(in the rows, 128 means zero)
Each row has a class, written after it.
[121 131 152 113  79  95 114 161 151 131 102  82 134  82  62 162 136 141
 134 154 148 179 111 128 132  83 143 161 117 126 142  54  67 115 128 103
 133 152 109  88 121 175 102 101]	(5)
[100 139 128  67 109 143  67 126 113 126 183 128  83 173 146 106 145 132
 113 126 154 145 155 177 126 122 125 153 104 116 107 102 181  95 126 152
 117 135 113 132 123 120 166 102]	(204)
[125 166 122 179 155 184  85 174 128 157 147 110 135 147 112  33 139 174
 133 131 132 110 181 147 101 149 137 132 113 153 140  93 167 132 151 132
 127 137 109 145 104 119 168  63]	(127)
[130  60 157 138 111 148 149 135 176 110  66 110 152  75 105  31  95 160
 104 196 167  44 120 122 111  82 115 127 163 252 153 190  86 147 159 126
 131  36 166 172 137 160 160  89]	(124)
[105 158 122 157  96 117 118 102 162 138 157 157 126 113 124 124 126 130
 111 143 140 103 148 136 104 163 147 143 132 167 118 158 144 145 138 125
 134  82 127 131 158 108 159 117]	(21)
[ 91 132 124 120 128 114 149 114 119 159 114 153 100 116 116 153 184 128
 132 151 125 142 166 125 126  83 155 176 142  98 130 162  40 119 131 110
 132 110 129 111 122 166 140 135]	(209)
[131 108 155 142 125 122 112  96 132 109  79  60 147 150 108 160 143 154
  90 159 141 132 174 136 138 106 118 166 104 129 194 162 115 144 154  97
 137 147  73 127  96 159 114 143]	(47)
[ 70 128 168 177 114  85 140 108 153 119 145 127 132 133  62 162 134 141
 107 136 166 114 166  90  97 154 144 160 156 173 205 173  65  77 155  89
 121 113  87  72 162 106  72 100]	(5)
[136 103 129 190 169 143 129 147 129 147 144 138  99 134  94  99 117 132
 126 124 161 118 161 105  84 150 111 157 165 135 180 176  93 140 144 109
 147 137 127 139 121 142 112  76]	(209)
[102  83 107 146 129  87 102 147 154 102 162  97  97 118 102 142  67 148
 119 139 152 146 139 123  92 115 128 155 151 155 204 118  99 128 133 106
 147  88 141 108 157 124 110  82]	(124)
[110 214 136 102 118 135 136 119 120 162 168 122 131 145 133 128 129 186
 102 105 126 125 175  62 129 137 142 191 169 113 172  97 155 124 101 141
 117 132 112 149 133 102 154  78]	(5)
[157  82 150 108 145 127 143 137 120 112 106 107 107 120 114 104 114 104
 138 140  88 160 131 119  94  86 113 170 160 124 246 188  94 171 129 133
 154 134 107 120 169 170 118  88]	(209)
[104 155 130 120 154 101  86 132  56 121 130 121  37 143  88 126 164 137
 114 113 152 166 189 140 101  97  98 140  61  90  72  99 120 113 121 135
 117 107  85 112 110 140 168  44]	(188)
[125  64 149  80 135 152 100 176  94 115  97  92  94  88 135  96 176 110
 173 152  91 156 135 129 111 112 142 169  66  86 150 146 125 133 106 134
 140 144 124 122 120 184 160 123]	(204)
[151 138 160 180 123 104  86 158 169 132 123 103 107 127 101 103 146 176
 114 131 165 133 184  89 112 123 105 113  85 142 139 110  97 139 141 110
 133 151 123 124 128  92 138  76]	(127)
[117 111 140 145 109 123  94 155 144 160  97 114 156  99 126  87  93 164
 108 157 112 136 154  91 115  89 134 143  89 174 215 134  83 114 122  98
 134 109 113 159 138 148 140  90]	(127)
[134 139 160 210  99 130  92 134 150 134 145 122 145 100  57  87  64 150
 158 142 187 134 172 149  77 156 124 135 125 177 151 118 129 118 168  96
 138 117  98 135 156  99 120  78]	(127)
[147 129 113 188 161 146  91 160 171 143 117  65 129 137 110 116 131 162
  83 142 162 145 172 157 141 122 153 124 124 135 133 103 133 139 151 131
 151 157 125 142  99 112 125  80]	(188)
[110 165 113 171 102 136  89 151 129 162 126 158  94 148  66  78  92 207
 106 159 184  91 173  94 112 109 153 105 104 159 134  86 112 137 147 124
 111 100 102 128 105  62 148  86]	(124)
[123 149 125 130 129 146  89 103 153 167  82 135 102 128  83 104 138 129
  92 147 140 157 142 100 145  95 129 132 131  97 147 146 178 103 136  83
 120 148  91  87 119  84 133  76]	(199)
[126 141 134 134 159 127 110 155 125 119 195 137 100 137 133 133 127 126
 127 100 134 122 175 133  65 136 117 169 143 132 126 137 111 116 143 115
 122 129 142 143 138 151 161  74]	(124)
[100 126 146 130 139 134 106 138 145 168 154 166 143 132 129  66 152 162
 109 158 148  77 145 138  97 132 115 123  96 168 136 133 101 111 150  80
 106 151 113 153 133 128 147  99]	(35)
[113 104 139 168 125 109 116 137 147 141 132 104 122 105 129  71  97 178
 106 175 173  78 174  80 123 158 132 105 108 161 184 150 105 148 152 114
 144 127 125 105 155  82 132  94]	(21)
[ 90 104 142 140 136 103  66 113 146 158 112 121 113 140  61 138 128 111
  99 138 148 144 153 119 140 106 111 121 108 139  90 112  95 117 168  64
 128  94 131 113 120 124 211 109]	(47)
[132  97 129 140 141 143  88 159 131 134 114 126 118 125  82 101 128  83
 126 144 118 156 158 137  48 102 112 170 104 148 154 192 117  89 115  95
 151 106 117 136 137 194 123  49]	(209)
[125 151 150 169  93 134 126 126 153 163 182 147 154 128 106  92  92 163
 117 148 131  75 196  78  93 175 172 148 177 186 159 169 110 153 158 106
 121 136  90 129 160 102 101 141]	(26)
[ 87  77 147 129 141 116  89 158 138 142 118  77 137 107 136 116 128 136
 127 182 139 122 141 109  82 118 112 135 137 154 232 104  72 107 153 114
 168 152 137 114 149 124 130 108]	(204)
[152 126 162 177 161 105 113 146 114 149  84  76 114 102  54 103  90 123
 131 121 173 127 155 126 111  67 107 119 159 112 144 124  59 127 139 120
 149 111 141 114 129 114 115  54]	(47)
[119 133 145 174 113 136  90 136 137 147 131 127 102 121 107 114 129 146
 106 140 133  67 196  75 109 108 132 154 131 136 149 130  75 150 148 103
 132  80 111 140 131 147 143  81]	(5)
[ 91 140 121 131  75 132  66 130 132  94 211 132 106 151 143 102 121 147
 132 158 149  73 167 177 105 132 116 161  65 141 141 100 156 103 141 146
 150 132  70  96 138 104 135 121]	(204)
[118 113 126 116 126  94  74 121  91 118  97 108  88 102  64 138 101 148
 132 159 172 176 111 147 114  88 112 109 105 173  93  81 153 113 121  98
 148 110  99 123 112 101 100 115]	(199)
[ 76 113 120 177 165 101 105 163 121 116 163 116  60 149  92 140 138 116
 115 102 164 159 144 178  93 158 148 175 131  77 158 161 137  65 134 112
 129 143 132  75 142 114 108  67]	(188)
[108 140 101 113 140 167 101 141 123 147 149 124 105 133 125  55 133 168
 116 166 130 133 156 110  90 113 125 172 136 137 155 135 175 120 121 108
 136 118 118 143 130 153 127  53]	(199)
[121 128 151 104 128 109  99 103 172 161 140 104 151 142  86 112 146 170
 135 133 194 189 155 141 122 135 133 141 124 138 122  99 159 160 120 145
 124 174  80 107 120 126 145 135]	(26)
[154 101 162 180 151 129  97 176 173  94  99  67 121 127 141 106 125 169
  84 145 132 117 188 119 141  61 126 145 128 158 147 151  94 149 148  89
 177 165 130 139 120 140 126  94]	(124)
[145 113 132 114 169  85 123 108 172 140  84  73 143  79  43 105 130 128
 109 130 121 217 153 119 123  82 126 165 143 114 179 141  73 134 112  79
 147  98 118  71 120 159  99  75]	(188)
[122 212 146  97 144 114 101 142 122 160 177 116 132 116  91  54 144 172
 129 140 113 174 196 110 108 148 129 140 143 165 180  62  96 120 131  61
 122 199  89 139  97 121 118  51]	(127)
[109  93 137 104 100 102 102 145 159 132 109 147 120 109  99 131 136 155
 101 152 180 145 121 121 142  83 144 111  60 145 132 135  86  81 119 119
  99 118 104  88 134 127 117 111]	(35)
[139  62 183 185 140 119 107 197  97  57 104  52 124 146 131 169 106 170
 138 107 154 106 151 160  81  94 114 161 152 229 110 134 119 182 154 149
 182  87 121 169 151 172 146 180]	(26)
[104 147 126  72 106 114 136 109 143 143 154 170 121 118 104 131 115 145
 115 156 156  95 161 114 126 109 151 121 131 188  92 126  81 135 137  91
 119  70 128 134 141 131 155 102]	(5)
[126  29 124 103 123 153  73 170 124 109 116 110  96 119 110 143 134 142
 118 186 157  77 143 119  81 100  99 126  98 174 134 138 157 109 143 129
 139  90 101 125 135 149 160 116]	(35)
[130  64  92 173 136 120  92 194 171 119 165 120 119 137  93 152  97 149
 150 143 156  89 157 106  86 118 153 138 133 126 141 143  99 141 141 119
 161  74 143  86 133 147 131 127]	(124)
[133 153 133 207  84 111  92 144 135 143 142 154 132 129  79 124 105 147
 124 149 156 156 162 153  88 125 124 130 112 159 128 125  93  93 162  87
 134 115 106 131 136 130 100 133]	(209)
[133 113 112  79 116 134  88 118 148 120 126 125 102 146 128 120 114 162
  91 158 146 132 167 121 130  94 134 128 111 136 135 125 172 117 130 126
 129  89 123 127 142  89 153 118]	(188)
[148 188 132 149  96 135 139 124 104 162 126 115 175 134 104 122 145 182
 160 138 153 127 193 121 161 113 141 135 117 125 123  82  92 160 135 158
 154 115  71 139 121 124 117 137]	(188)
[100 163 128 145  92 131  84 126 115 160 153 127 111 151 157 127 123 158
  68 147 141 103 192 149 139  96 129 139  98 155 122 130 145 109 155 132
 122  83 104 171 157 132 183  74]	(5)
[136 105 139  90 129 143  77 156 134 140 127 108 126  91  96  88 107 124
 110 146 121  91 148 107 114  93 124 162 139 195 137 114 115 122 132 109
 150 102 144 146 125 122 167 110]	(26)
[152  76 116 139 158 151  90 203 139 146 131  83 103 131 129  76 124 172
 119 184 147  78 169 101 134  85 138  90 123 134 131 108 104 160 155 119
 156 134 144 145 117 137 161  77]	(21)
[162 198 143 165 131 146 129 139  79 103 171 106 150 145 122  81 126 163
 124 148 113  84 197 137  96 120 126 176  98 136 168 159 113 162 159 172
 159 147  76 145 124 148 118  74]	(124)
[174  78 153  38 118 152 144 122  75 130 122 134 129  47  96 127 118  91
 182 176 121 157 109 131 165  75 121 124 166 124 164  99  82  94 152 131
 117 123 121 158 117 187 116 144]	(5)
[ 75 162 135 139  90 100 113 134 145 106 128 110 128 128 118 121 113 205
 138 158 207 133 135 110  92 110 117 134 108 149 159  67 143  95 116 127
 123 122  99 115 140 103 115  59]	(127)
[123  98 136  92 145 174  69 140 104 126 114 158  72 129 146  95 197 156
 114 171 127 113 155 130 134  68 123 129  66 150 120 133 157 122 145 129
 122 132  96 168 108 128 175 105]	(127)
[116 104 128 128 128 133  99 153 122 137 102 106  70  86  83 100 152 142
 122 159 159 145 165 132 103 109 138 170  74 100 154 112  89 127 120 123
 138 160  99  84 111 146 104  73]	(188)
[111 121 158 130 125 110 107 149 134  98 114 133  79  99  64 132 104 138
 137 122 220  81 143 102 130  68  93  95  75 175  54  64  80  93 123 129
 128  78 121 118 125  87 184  38]	(5)
[136 182 125 109 103 169 133 173  70 164 213 141  58 166 140 160 150 118
 149  57 163  87 186 176 119 132 131 214 132  97  96 125 157 123 136 161
 105 128 134 183 181  90 178  45]	(26)
[146 172 111 144 103 125  91 155 125 126 223 135 180 162 152 112 111 152
 145 146 136 107 177 156  97 148 132 149 127  99 152 140 148 124 135 135
 160 134  95 131 143 181  94 119]	(35)
[112  44 113 135 124 131 100 177 167 137 158 116 126 163 165 127 138 143
 130 137 100  99 152 138 108 124 143 134  99 152 183 138  94 122 133 119
 135  95 157 127 168 139 136 177]	(21)
[130 160 134 133 103 135 138 145 107 143 108 154 127 139 127 134 133 181
 132 139 120 133 162 114 106 120 145 143 134 145 177 144 118 152 140 103
 115 114  90 149 120 150 135 138]	(127)
[138 147 131 152 155 109 106 151 110 117 138  83 100 125  61 132 128 161
 144 138 188 135 181 163 124 111 115 136 136 105 140  87  99 135 149 102
 155 147  92 105  95 118 125  71]	(35)
[112 122 127 178 179 111 117 159 101  91 101  85 122 141  85 153 133 120
 119 149 119 127 136 141  71 107 144 121 143 168 170 167 122 118 139 141
 159 111 104 127 118 132 109  72]	(124)
[127 189 122 141  92 113 116 125 150 154 141 124 145 129 144 159 167 170
  96 137 186 141 136 144 152 108 116 168  41  98 148 113 140 132 136 179
 134 182  70  98 134 108 179  82]	(209)
[ 75 124 103  52 134 125  99 125  66 139 193 213  39 184 197  96 136 119
 158 116 158  67 157 138 135 117 124  88 113 103  68 101 117 107 105 103
 106 106 154 150 132 103 143 120]	(209)
[151 133 114  70 111  98  65 163  83  86 182 101  48 123 134 135  99 116
 187 125 126 137 163 139 117 140 132 146 174  47 164  69 136 136  88 104
 177 148 152 111  88 117  77 154]	(204)
[141 145 161 118  77  93 129 106 168 158 148 101 157  93 105 118 112 128
 120 133 139 166 159 113 115 139 134 184 152 104 166 164  83 143 127  93
 125 148 105 100 145 177  93 101]	(204)
[133 140 150 140  88 100 103 150 148  96 200 120 122 133 146 171 141 128
 141 105 104 182 128 152 138 116 110 172  71 120 161  88 118  99 135 151
 131 180 105 141 169 125 146 113]	(127)
[122 151 136 218 132 122 116 147 116 123 124 108 142 163 106 105  77 153
 131 124 137  84 176 154  65 127 100 122 104 186 135 128  93 127 148 105
 143  94 104 164 123 135 138 104]	(199)
[ 85 122 128 117 114 127  62 113 120 153 137 117 127 129  78  87 140 164
 120 166 173 131 154 106  73 166 107 158  85 157 145  86 162 135 140 119
 128 101  85 121 129 133 159  82]	(188)
[117 128 150 204 162 148  83 173 142 138 112  96 164 153 102  97 129 172
 128 119 164 134 170 110  91 133 118 103 116 149 150  98 116  95 156 111
 123 124  88 118  91 136 146 114]	(204)
[132  88 142 123 156  91 133 125 158 151 103 132  76 116  96 105 143 131
 117 131 120 132 161 111 166  39 122 103 128 117 136 155  43 147 121  95
 131 101 142 100 150  95 140 105]	(47)
[ 84 162 138 128  83 116 126 108 120 128  72  56 132 111  57 179 108 154
 127 122 192 203 141 120 139 122 108 161 151 118 139  38 152  89 138 117
 112 111  91  66 119 117 157  94]	(47)
[114 140 124 130 123 131 111 134 171 161 126 146 143 125  73  83 115 138
 111 156 174 142 147 111 109 123 142 135 113 164 149 135  81 117 149  76
 133 125 135 108 141 114 128  59]	(209)
[116  94 136 192 136 107 112 167 144 103 116 109  90 146 104 130 100 143
  96 127 154  97 142 114 116  87 136 105 137 187 140 160 101 113 140 121
 128  76 141 154 158  86 114  82]	(26)
[160  98 132 124 160  96 124 166 121 130 132  86 109 124  80 127 148 118
 144 137 104 141 143 127 108 100 122 151 149 113 174 157  94 174 122 132
 166 149 113 106 126 159 110 113]	(26)
[160 122 144 108 111 145 102 129 177 165 151 120 179 157 135 103 116 174
 136 146 151 157 157 147 105 118 116 135 136 145 177 116 164 165 135 108
 129 163  91 159 145 156 134 140]	(47)
[128  54 140  84 121 100 122 156 179 101 200 147 112 123 140 159 156 114
 157 167 101  72 113 114  86 111 158 133 155 192 145 147  36 154 110 116
 165 150 149 152 150 131  58 173]	(204)
[151  91 149 130 105  96  97 155 164  90 110  97  83 118 107 146 150 149
 115 155 148 183 142 118 118  97  94 138  70 102 177 117 105 102 133 103
 133 190 120  90 125 129  90 106]	(127)
[136 136 137 140 121 121  98 145 165 209 166 113 159  94  69  58 120 167
 130 164 106 163 185  71  79 157 152 179 151 150 207 107  62 167 135  90
 141 135 128 165 148 149 129  83]	(188)
[ 69  94 122 163 111 118  96 139 157 116  96  83 112 157 123 156 129 149
 104 141 166 120 161 149 119  94 120 108  85 167 116  77 105  80 143 154
 115  54 136 125 131 114 213 121]	(21)
[142 143 112 180 158 131  88 141 155 153 151 102 162 159  79 119  72 124
 115 109 170 170 147 153 102 141 126 130 127 114 195 104 110  88 157 102
 122 149 115 121 106 123 117  74]	(209)
[115 131 125 107 142 122  74 124 130 162 170 116 135 145  85  97 128 158
 110 147 169 117 169 152  94 148 118 137 129 181 135  92 125 137 143  99
 129 103 107 143  97 162 138 101]	(5)
[117 144 115 157 151 115  75 130 142 172 167 122 101 126  92 144 138  95
 117 110 169 131 136 160 115 156 129 131 110 133 122  89 116 117 138 135
 142 172 126 109 125  62 141  72]	(209)
[100 116 139 152 131 117 102 143 177 117  81  98 116 131  75 126 151 135
 137 145 148 160 140 137 103 102 133 122 146 114 127 122 140 110 119  98
 137 119  97  80  94 139 147 111]	(204)
[ 97 110  95 125  96 135  96 147 166 131 129 131 126 152 108 127 126 137
  95 184 150 134 117 144  80 151 116 101  88 185 128  94 155  75 146 103
 109 141 143 132 123 113 120 100]	(124)
[105 116 134 100  82 105 115 159 186 130 131 111 166 121 111 146 121 149
 126 191 146 134 132  79  90 139 142 153 136 149 140 120 125 113 125 114
 165 166 154 103 144 137 146 155]	(26)
[149 207 130 187 174 130 155 131  99 188 131 150 113 122  54  55 145 106
 159 120 117 160 174 146  75 141 131 151 163  76 138 175  91 141 122 108
 137 148 125 147 112 140 121  31]	(209)
[121 100 126 140 127 128 116 193 176  94 122 119 115 100 103 113 103 138
 148 123 128 142 125 124 102 104 157 138 174 143 134 136 109 101 127  86
 127  50 168 115 122 155 164 121]	(204)
[ 72 148 102 169  72  76 109 113 174 124 156 102 155 157  81 151 125 159
  85 185 145 150 138 124  90 164 134 172  78 155 156 140 125 144 140 123
 167 115 102  80 158 146 121  99]	(21)
[ 85 153 113 164  92 167  91 144 152 157 157 147 156 185 135  91  90 162
  86 159 182  80 178 103  80 152 137 147  99 162 156 148 163 109 155 136
 134 129 103 126 161 119 140  76]	(26)
[121  62 117 124 184 133 109 154 142 159 108 108 115 125 100 107 126 163
 121 148 158 109 136 111 134 121 150 117 139 157 172 125 109 141 127 120
 148 116 144 144 115  84 138 122]	(188)
